Below is a small trained network, with its code and all its weights. Each question gives an input and a target symbol and asks what happens when units are switched off, that is, made to give their printed mean instead of their output.

import numpy as np


def w(rows, s, z=0):
    codes = np.array(rows[::2]) - 128.0
    scale = np.full(codes.shape[1], s)
    scale[-1] = z or s
    return codes * scale


def f(y):
    return y / 2 * (1 + np.tanh(0.7978845608 * (y + 0.044715 * y**3)))


def softmax(a):
    e = np.exp(a - a.max(-1, keepdims=True))
    return e / e.sum(-1, keepdims=True)


def log_softmax(a):
    a = a - a.max(-1, keepdims=True)
    return a - np.log(np.exp(a).sum(-1, keepdims=True))


def net(x, mask):
    ids = ['γηπστφ'.index(c) for c in x.split()]
    T = len(ids)
    res = E[ids] + P[:T]
    u = 0
    for l in range(3):
        r = res
        for j in range(2):
            rows = slice(2 * j, 2 * j + 2)
            q, k, v = (r @ M[l][rows].T for M in (Q, K, V))
            z = softmax(np.where(np.tri(T) > 0, q @ k.T / 2**0.5, -1e9)) @ v
            o = O[l][rows]
            res = res + np.where(mask[u + j], z, o[:, -1]) @ o[:, :-1]
        u += 2
        y = f(res @ A[l][:, :-1].T + A[l][:, -1])
        res = res + np.where(mask[u : u + 4], y, B[l][:, -1]) @ B[l][:, :-1]
        u += 4
    return log_softmax(res[-1] @ U[:, :-1].T + U[:, -1])


Q, K, V, O, A, B = {}, {}, {}, {}, {}, {}
E = w([
[121,66,132,111,76,180,133,120,24,160,136],'γ',
[130,140,72,110,94,161,115,128,145,181,138],'η',
[152,145,171,154,108,111,159,106,76,116,61],'π',
[102,168,117,147,218,104,162,130,140,126,175],'σ',
[154,83,181,119,65,144,195,99,87,90,157],'τ',
[116,158,128,251,149,126,130,108,75,111,160],'φ',
],0.024)
P = w([
[72,67,65,181,186,148,153,93,198,11,150],'0',
[218,194,117,166,99,137,189,144,107,127,172],'1',
[234,200,119,113,129,184,129,161,191,110,160],'2',
[108,14,45,138,64,120,148,104,173,113,142],'3',
[124,50,98,174,175,124,59,112,183,83,175],'4',
[186,209,2,187,193,164,138,134,121,47,153],'5',
[170,80,36,89,121,211,98,142,177,170,149],'6',
],0.0071)
Q[0] = w([
[182,153,106,128,144,102,192,124,2,154,208],'L0H1',
[116,157,73,77,71,108,60,73,67,245,193],'L0H1',
[137,185,122,92,173,195,152,156,41,107,161],'L0H2',
[85,190,111,176,157,85,94,205,128,144,48],'L0H2',
],0.0059)
K[0] = w([
[75,85,119,120,128,146,58,67,102,1,73],'L0H1',
[160,171,114,126,99,127,28,156,63,184,112],'L0H1',
[94,33,122,194,86,170,186,113,217,73,140],'L0H2',
[195,158,97,116,116,174,144,123,155,133,134],'L0H2',
],0.0072)
V[0] = w([
[55,107,39,117,61,164,169,219,125,197,75],'L0H1',
[100,155,119,166,204,161,68,164,94,168,53],'L0H1',
[166,174,135,188,93,205,147,97,159,71,166],'L0H2',
[88,15,65,71,112,69,126,19,254,118,110],'L0H2',
],0.0055)
O[0] = w([
[201,138,193,104,184,100,17,164,82,44,149,129],'L0H1',
[172,55,151,89,190,220,122,107,105,84,106,72],'L0H1',
[161,121,26,137,63,202,76,83,129,168,141,254],'L0H2',
[174,36,104,100,3,50,89,141,99,79,151,70],'L0H2',
],0.0079,0.0047)
A[0] = w([
[54,54,202,53,232,100,100,190,40,110,176,89],'L0N1',
[166,125,207,86,38,183,115,116,3,173,157,128],'L0N2',
[143,150,237,149,60,91,134,67,138,141,59,66],'L0N3',
[96,172,100,91,145,135,135,133,107,86,71,2],'L0N4',
],0.0057,0.0023)
B[0] = w([
[143,155,102,128,219,117,142,112,7,112,186,141],'L0N1',
[126,190,81,113,189,146,135,118,118,88,119,254],'L0N2',
[150,68,167,124,138,99,112,50,197,137,104,144],'L0N3',
[124,154,151,224,167,91,101,195,133,127,60,111],'L0N4',
],0.011,0.0063)
Q[1] = w([
[213,132,60,182,195,206,147,144,149,104,191],'L1H1',
[154,172,90,36,138,81,115,79,143,123,116],'L1H1',
[125,67,246,186,123,124,83,84,148,151,254],'L1H2',
[3,142,109,113,117,35,137,215,104,160,87],'L1H2',
],0.0043)
K[1] = w([
[92,39,134,152,70,169,68,111,137,133,179],'L1H1',
[151,44,198,182,184,156,82,84,139,113,142],'L1H1',
[175,251,131,100,214,193,197,178,201,107,30],'L1H2',
[189,140,137,99,49,94,121,124,3,195,103],'L1H2',
],0.0051)
V[1] = w([
[195,55,141,113,134,195,3,116,167,136,200],'L1H1',
[181,150,168,79,147,95,157,138,101,181,38],'L1H1',
[136,27,126,175,64,182,50,66,39,185,65],'L1H2',
[84,151,149,196,214,165,150,146,185,111,120],'L1H2',
],0.0057)
O[1] = w([
[115,123,180,142,113,169,249,59,196,122,113,102],'L1H1',
[135,178,132,133,137,108,94,136,165,47,67,2],'L1H1',
[98,120,193,131,112,91,98,116,91,134,156,101],'L1H2',
[72,146,158,134,116,123,142,193,129,166,75,194],'L1H2',
],0.011,0.0065)
A[1] = w([
[107,142,154,236,254,102,176,49,170,174,194,212],'L1N1',
[152,100,133,154,148,90,111,100,97,247,20,143],'L1N2',
[123,155,195,140,164,116,144,130,132,38,96,4],'L1N3',
[109,144,229,13,102,84,127,219,209,95,117,31],'L1N4',
],0.0056,0.0024)
B[1] = w([
[112,113,111,65,118,135,114,143,126,136,80,255],'L1N1',
[64,198,107,100,254,71,48,153,180,106,187,164],'L1N2',
[93,33,138,73,170,180,174,85,104,131,173,123],'L1N3',
[206,125,129,233,89,104,158,118,183,168,110,122],'L1N4',
],0.0088,0.0093)
Q[2] = w([
[135,32,254,123,145,140,154,208,147,124,137],'L2H1',
[148,225,72,135,95,120,153,100,228,199,133],'L2H1',
[133,233,56,64,110,193,106,63,195,155,82],'L2H2',
[152,21,90,155,185,101,135,109,185,117,105],'L2H2',
],0.0049)
K[2] = w([
[195,168,170,199,93,252,25,117,66,165,140],'L2H1',
[72,69,112,82,172,103,42,141,139,68,136],'L2H1',
[22,56,169,117,142,134,35,147,90,113,137],'L2H2',
[176,199,176,191,72,152,83,184,114,139,11],'L2H2',
],0.005)
V[2] = w([
[145,86,55,110,131,157,161,127,158,183,104],'L2H1',
[134,110,91,194,198,89,65,128,161,142,151],'L2H1',
[74,136,175,43,61,110,68,149,253,100,95],'L2H2',
[221,115,38,106,158,57,163,153,65,107,67],'L2H2',
],0.0051)
O[2] = w([
[146,133,91,163,255,79,147,118,126,144,150,197],'L2H1',
[84,164,142,118,129,135,151,105,195,152,145,162],'L2H1',
[76,147,27,43,85,71,176,125,66,182,138,2],'L2H2',
[95,77,86,85,107,83,140,168,117,61,195,160],'L2H2',
],0.0096,0.01)
A[2] = w([
[124,105,68,73,116,178,149,153,178,74,136,114],'L2N1',
[238,102,146,122,3,94,219,200,136,154,39,2],'L2N2',
[181,151,100,115,139,182,106,138,147,191,182,55],'L2N3',
[112,174,226,187,148,79,167,103,235,147,164,58],'L2N4',
],0.0052,0.0025)
B[2] = w([
[234,71,141,144,112,170,134,2,167,77,168,179],'L2N1',
[153,143,117,115,91,151,127,137,109,56,126,121],'L2N2',
[62,90,28,146,143,81,99,88,161,137,213,254],'L2N3',
[116,93,81,123,67,59,114,181,77,181,98,199],'L2N4',
],0.0084,0.0051)
U = w([
[148,142,223,149,179,64,87,137,136,62,61,192],'γ',
[253,113,161,144,122,83,242,48,53,189,52,220],'η',
[14,193,87,29,94,203,113,124,25,20,84,212],'π',
[168,105,39,100,181,80,242,243,111,111,92,112],'σ',
[243,99,88,152,67,36,55,109,77,199,161,65],'τ',
[138,103,133,223,116,158,147,182,24,235,60,3],'φ',
],0.0039,0.004)

Each question gives the input, a string of symbols that net reads in full, and the target symbol t.
The units are the heads (2 rows each of Q, K, V and O) and the neurons (one row each of A and B). Each row of codes is followed by its name. A weight is (code - 128) times the scale printed after its matrix; where a second scale follows, it is the last column's (O, A, B and U).
mask holds one flag per unit, layer by layer, with each layer's heads first. A switched-off unit (its flag False) gives its mean, the last column of its rows in O or B, instead of its output. The means were averaged over made-up inputs and are rounded, as every weight is.
A unit's drop is (log p(t) with every unit on - log p(t) with that unit switched off) / (log p(t) with every unit on - log p(t) with every unit switched off).
The circuit of an input: a set's keep is (log p(t) with only the set's units on - log p(t) with every unit switched off) / (log p(t) with every unit on - log p(t) with every unit switched off). Starting from the 12 units with the biggest drops (on a tie, the unit counted first), units are removed one at a time, each time the one whose removal leaves the highest keep (on an exact tie, the one counted first), for as long as the keep stays at least 0.8.
circuit, biggest first: the units of the circuit, biggest drop first
k most important neurons: the k neurons with the biggest drops, biggest first
k most important neurons of layer l: the k neurons of layer l with the biggest drops, biggest first
which heads matter: for each layer, one digit per head in row order, 1 if its drop is at least 0.15 and else 0, layers parted by /
input φ γ γ, target φ: circuit, biggest first -> L2H2, L1H2, L0H2
input π σ σ, target π: which heads matter -> 00 / 10 / 11
input σ π η γ, target σ: circuit, biggest first -> L1H2, L2H1, L0H1
input η φ σ σ γ φ, target η: which heads matter -> 11 / 10 / 00
input τ φ σ, target τ: circuit, biggest first -> L0H1, L0H2, L1H1, L1H2
input π η τ φ π σ π, target π: circuit, biggest first -> L1N2, L2H2, L2H1, L1H1
input η η σ σ σ η, target η: 2 most important neurons of layer 2 -> L2N1, L2N4
input η σ π η η φ, target η: which heads matter -> 10 / 10 / 00
input τ τ φ τ, target τ: circuit, biggest first -> L0H1, L1H1
input φ π π, target φ: circuit, biggest first -> L0H2, L2H2, L1H2
input τ σ φ, target τ: which heads matter -> 11 / 10 / 00
input π φ η, target π: which heads matter -> 01 / 11 / 11
input π π π σ, target π: 2 most important neurons -> L0N3, L1N2
input π γ π π γ, target π: circuit, biggest first -> L0N2, L1H1, L2H1
input τ γ η, target τ: 2 most important neurons -> L2N3, L0N2
input σ σ φ, target σ: circuit, biggest first -> L1H2, L2H1
input σ π γ, target σ: 2 most important neurons -> L1N1, L0N2
input γ η φ γ σ σ π, target γ: 2 most important neurons -> L1N2, L0N1
input γ γ π τ, target γ: which heads matter -> 11 / 10 / 01
input σ τ π, target σ: circuit, biggest first -> L1H2, L2H1, L2H2
input γ γ γ η, target γ: circuit, biggest first -> L2H2, L0H1, L0H2, L0N1
input π γ τ, target π: 2 most important neurons of layer 0 -> L0N2, L0N4
input π φ σ π, target π: circuit, biggest first -> L2H2, L2H1, L1H1
